(in the rows, 128 means zero)
Each row has two labels, one from each of two sets.
[127 127 114 164 145 123 120 130  75 135 135 126 160 144 125 111 136 147
 122 146 145 106 151 118  97  76 159 156 160 125 167 127 115 165 118 126
  99 123 121 102 111 140 125 141  90 116  98 120 127 173  80] => Nem (15)
[124 128 103 155 178 151   4 117 125 144 144 108 125 157 115 126 149 137
 118 139 136 127 176 140 115 103  69 108 149 125 160 123  91 162 173 126
 152 131 148 106 119 127 109 128 112 145  78 137 100 139  72] => miveb (9)
[168 124 106 151 136 116 111 120 130 127 127  99 118 138 112 110 137 117
 121 161 135 134 151 155  88 124 107 161 170 119 168 116 102 144 154 147
 104 152 168  78 112 142 128  84 113 140  86 143 127 133 138] => Nem (9)
[125 130 117 168 162 136 118 158  98 137 140 118 170 131 117 105 131 125
 115 147 139 123 135 126 112  90  98 165 129 138 154 120 131 170 157 120
 110 132 154 106 106 127 100 151 113 149 101 134 110 169 102] => Nem (14)
[122  97  98 157 153 161  89 136 126 118 141 136 158 160 104 146 178 148
 124 133 126 118 151 155 129  83  74 137 136 136 162 139 101 151 152 131
 140 117 149 115 119 124 120 138 114 131  80 139 106 131  69] => fegor (14)
[153 128 104 159 119 135 121 120 156 124 143 116 118 166 126 127 137 138
 129 120 127 142 150 170 113 104  91 149 131 115 164 123  96 144 161 128
 118 140 159 112 127 121 115 120 110 142  71 141 128 128 112] => miveb (14)
[142 137  82 171 139 150 122 112 140 115 173 126 115 146 135 130 141 147
 124 142 124 134 150 161 110 116  98 150 147 123 217 153  84 133 167 157
 116 143 172  90 111 132 129 107 121 135  85 159 115 129 102] => miveb (9)
[147 106 122 158 150 154 115 121 140 124 133 123 118 148 135 139 140 140
 122 137 133 132 160 137  92  86 101 160 147 124 166 129 105 148 139 131
 101 133 146  90 108 138 132 114 109 162  76 139 141 165  99] => fegor (9)
[105 141 111 153 171 111 118 120 125 121 148 139 159 164 127 102 143 152
 117 120 136 113 150 134 120  95 107 140 129 122 151 118 115 133 146 115
 114 113 137 156 124 102 107 145 130 141  79 145 143 146  94] => Nem (14)
[150 119 117 144 137 163 116 141  87 134 129 137 147 112 127 115 116 146
 121 147 126 126 150 131  88  94 102 156 178 128 181 105 123 155 147 137
  82 129 113  71 108 143 131 108 105 128 103 120 126 168 105] => Nem (9)
[121 119  97 173 168 151  88 121 158 115 160 113 114 130 115 133 140 123
 112 127 111 135 151 157 118 136 104 149 139 124 184 129 107 132 165 129
 117 145 161  96 143 116 118 125  96 140  82 146 113 157 120] => miveb (9)
[122 129 111 161 149 148 108 111 107 131 119 144 150 158 129 120 133 143
 117 136 155 108 154 123 107  91 100 137 139 125 151 122 109 180 157 129
 116 129 133 105 120 123  98 124  89 106  84 140 124 159 103] => miveb (14)
[132 119 103 143 142 168  94 123 151 113 152 116  88 162 134 126 138 128
 144 121 121 123 154 148 138 113  77 143 128 129 194 138  82 126 185 116
 142 157 143  80  85 129 138 107  80 117 102 144 102 116  89] => fegor (9)
[109 123 108 164 162 166  87 121 130 126 154 113 136 174 111 131 152 153
 124 131 141  72 175 136 120  85  68 130 143 101 179  87 110 162 165 121
 134 134 175 102 129 116 128 138 106 128  84 147 112 149  74] => fegor (14)
[123 111 107 146 181 107 104  79 107 126 143 121 172 138 121 117 146 133
 110 138 136 130 178 149 109 128 106 130 141 137 159 107  92 155 172 142
 123 140 177 120 116 112 105 112 112 169  97 175 115 138 100] => miveb (14)
[114 124 110 159 148 148 104 118 139 136 134 134 122 151 119 109 127 155
 121 146 137 126 157 142 113 102 109 138 155 131 155 110  72 157 151 132
 101 130 151 101 117 122 119 126 100 115  99 125 124 158 118] => fegor (15)
[123 144 118 153 145 128 117 141 109 139 133 106 129 135 117 126 131 119
 126 146 129 136 151 134  98  93 120 155 175 120 169 116  81 155 137 119
  99 137 139  99 123 132 122 101 112 127  91 129 128 153 108] => Nem (15)
[ 78 151 128 116 130 110 142 137 143 154 123 116 137 128 107 116 138 122
 129 110 127 124 134 137 135 150 134 110 102 120  72 115 178 125 144 140
 116 147 147 140 148  96  92 126 158 142 166 143 146 138 112] => Nem (15)
[129 173  99 137 132 109 125 141 129 142 127  94  96 115 116 112 140 109
 124 142 137 143 156 128  97 123 128 143 146 117 149 127 116 143 139 141
 115 141 124 126 125 112 112 113 111 138  88 127 127 142 128] => Nem (9)
[146 142 115 132 126 189 136 132 126 142 130 104 109 142 117 129 138 126
 127 129 131 127 161 113  79 104 106 156 151 128 197 125 107 145 140 140
 111 108 151  80 116 140 143  95 102 121  72 128 122 139  92] => Nem (9)
[110 129  92 175 161 152  99 128 102 127 146 118 167 145 124 120 132 144
 121 142 130 127 157 147  96  83  85 152 156 118 152 130 124 163 163 125
 114 150 160  93 103 119 100 130  91 147  98 163 104 152  83] => fegor (14)

Each row has two labels, one from each of two sets.
[142 139 128 104 105 129 148 136 129 135 125 134 154 112 135 137 156 114
 116 122 130 110 130 129 131 112 122 135  85 129 114 143 153 133 145 124
 131 148 132 134 154 120 110 137 122 118 134 138 116  63 106] => <81> L
[149 131 129 119  97 138 133 142 127 142 121 130 131 118 151 104 164 119
 112 130 131 135 137 123 152 110 118 121 133 133 117 125 141 146 128 137
 123 152 109 129 148 125  93 134 122 128 131 153 117  94 116] => <81> L
[156 144 120 125 116 147 134 129 123 138 137 139 149 133 164 121 145 107
 113 171 134 131 124 129 147 106 123 132 103 128 110 125 171 147 147 131
 131 149 133 130 149 123 119 134 122 124 116 124 123 125 106] => <86> J
[148 142 128 101 139 125 156 132 130 130 116 150 152 131 128 141 149 108
 119 137 130 107 139 131 116 127 119 152  84 124 113 153 184 136 142 124
 138 142 138 118 126 113 129 144 115 105 113 134 121 101 128] => <78> L
[158 138 135 120 128 127 146 128 130 124 127 142 134 133 157 146 159 113
 106 137 124 103 132 131 122 129 135 143 126 108 116 148 177 147 129 142
 138 131 118 162 126 125 117 130 119 115 114 121 126 189 135] => <87> J
[141 134 142 115 102 138 134 137 128 142 139 134 148 127 128 111 141 105
 118 124  96 123 120 132 138 118 119 138 111 124 121 123 166 139 145 128
 137 135 144 123 128 120 116 136 124 126 130 142 123  94 130] => <76> L
[147 143 149 102  96 136 140 137 128 148 131 137 152 129 139 121 162 115
 102 131 130 114 130 121 139 115 126 139 116 121 117 134 164 141 122 128
 125 140 132 122 138 114 114 131 123 124 125 148 117  98 121] => <76> L
[148 148 107 121 130 120 143 123 128 158 118 140 133 130 155 123 157 130
 137 138 142 108 139 135 134 114 119 144 104 126 114 131 143 155 140 134
 107 136 118 124 124 118 103 130 130 117 117 161 113  60 113] => <86> J
[165 144 153  98  84 133 157 150 123 146 116 143 141 136 159 107 169 115
  94 117 126  93 147 136 141 115 115 139 138 117 112 132 165 147 115 144
 123 147 119 107 132 126 104 127 118 123 126 137 108 102 126] => <81> L
[152 119 123 125 156 131 129 147 137 129 129 140 173 123 131 129 162  94
 124 124 123 113 111 127 117 121 123 145 103 128 110 156 202 126 161 125
 134 155 153 139 149 123 121 147 109 106 128 102 121 143 131] => <78> J
[147 137 120 120 103 134 144 145 128 137 120 135 142 125 167 123 163 128
 116 123 140 107 135 139 151 107 120 124 100  92 114 133 147 156 133 140
 127 148 123 142 153 130 111 138 131 114 131 104 118  89 111] => <86> J
[136 144 127 108 122 134 137 119 125 139 137 122 147 131 135 133 136 118
 104 129 133 120  75 127 141 122 127 133  87 108 121 128 143 136 146 126
 132 153 130 142 154 127 128 130 118 132 124 140 112  95 104] => <86> L
[145 131 129 116 104 139 124 137 125 143 138 135 146 131 122 115 154 108
 113 125 122 124 129 126 137 117 125 136 111 119 122 135 178 134 150 116
 140 158 134 126 157 123 124 133 126 123 129 116 119 136 123] => <76> J
[143 146 143  87 106 152 142 117 127 142 138 134 143 131 149 131 157 118
  88 129 140  99 118 127 134 121 130 144  83 122 108 142 163 137 142 129
 139 154 109 146 156 118 137 116 123 144 122 156 117 106 105] => <81> J
[149 155 167  72 113 165 135 112 116 134 152 138 133 117 153 159 184 113
  25 147 128 135 125 111 143 151 134 129 100 137 132 149 198 127 149 130
 115 182 111 180 190 114 109 103  88 158 112 217 113 202  95] => <87> L
[139 134  95 133 123 127 131 128 129 135 129 133 145 121 151 131 167 120
 110 129 137 117 109 131 134 110 126 143  81 130 113 161 164 137 159 126
 107 144 136 175 162 120 117 143 125 124 124 118 115  99 106] => <86> L
[142 136 113 128 107 134 132 135 134 136 128 136 122 130 155 119 157 116
 126 122 139 106 120 140 134 108 122 131  94 122 120 138 146 142 138 147
 134 137 110 153 148 133 121 135 138 117 131 104 122  92 113] => <86> L
[138 137 135 101  95 143 143 136 123 150 130 135 145 123 124 126 159 123
 100 125 126  98 129 125 146 104 128 133 101 124 121 137 162 133 147 133
 126 155 121 133 165 124 119 125 126 123 131 145 115  95 107] => <81> L
[142 142 119 108 119 139 136 128 146 135 138 137 145 116 139 134 142 113
 113 129 119 111 119 126 122 111 122 146  93 125 120 137 156 135 145 132
 139 144 137 132 142 123 127 133 131 129 114 144 115 108 123] => <81> J
[124 124 114 136 118 124 132 137 135 130 133 127 159 123 127 129 143 117
 135 122 129 125 111 125 121 114 122 135  98 127 117 145 155 134 148 121
 138 133 153 145 142 132 123 150 111 107 133 116 122  86 122] => <78> J
[154 134 135  94 116 142 133 118 130 137 139 130 143 112 128 111 156 110
 102 137 120 117 128 126 126 124 122 145 143 125 122 131 182 141 142 126
 136 146 128 131 131 116 115 129 129 134 124 164 116 119 128] => <81> L
[141 146 135 128 119 128 144 129 128 133 126 137 138 132 161 137 135 121
 113 131 131 117 133 138 145 123 120 127 116 127 111 123 138 141 120 142
 130 126 124 143 130 133 112 134 120 120 136 127 123 109 108] => <86> L
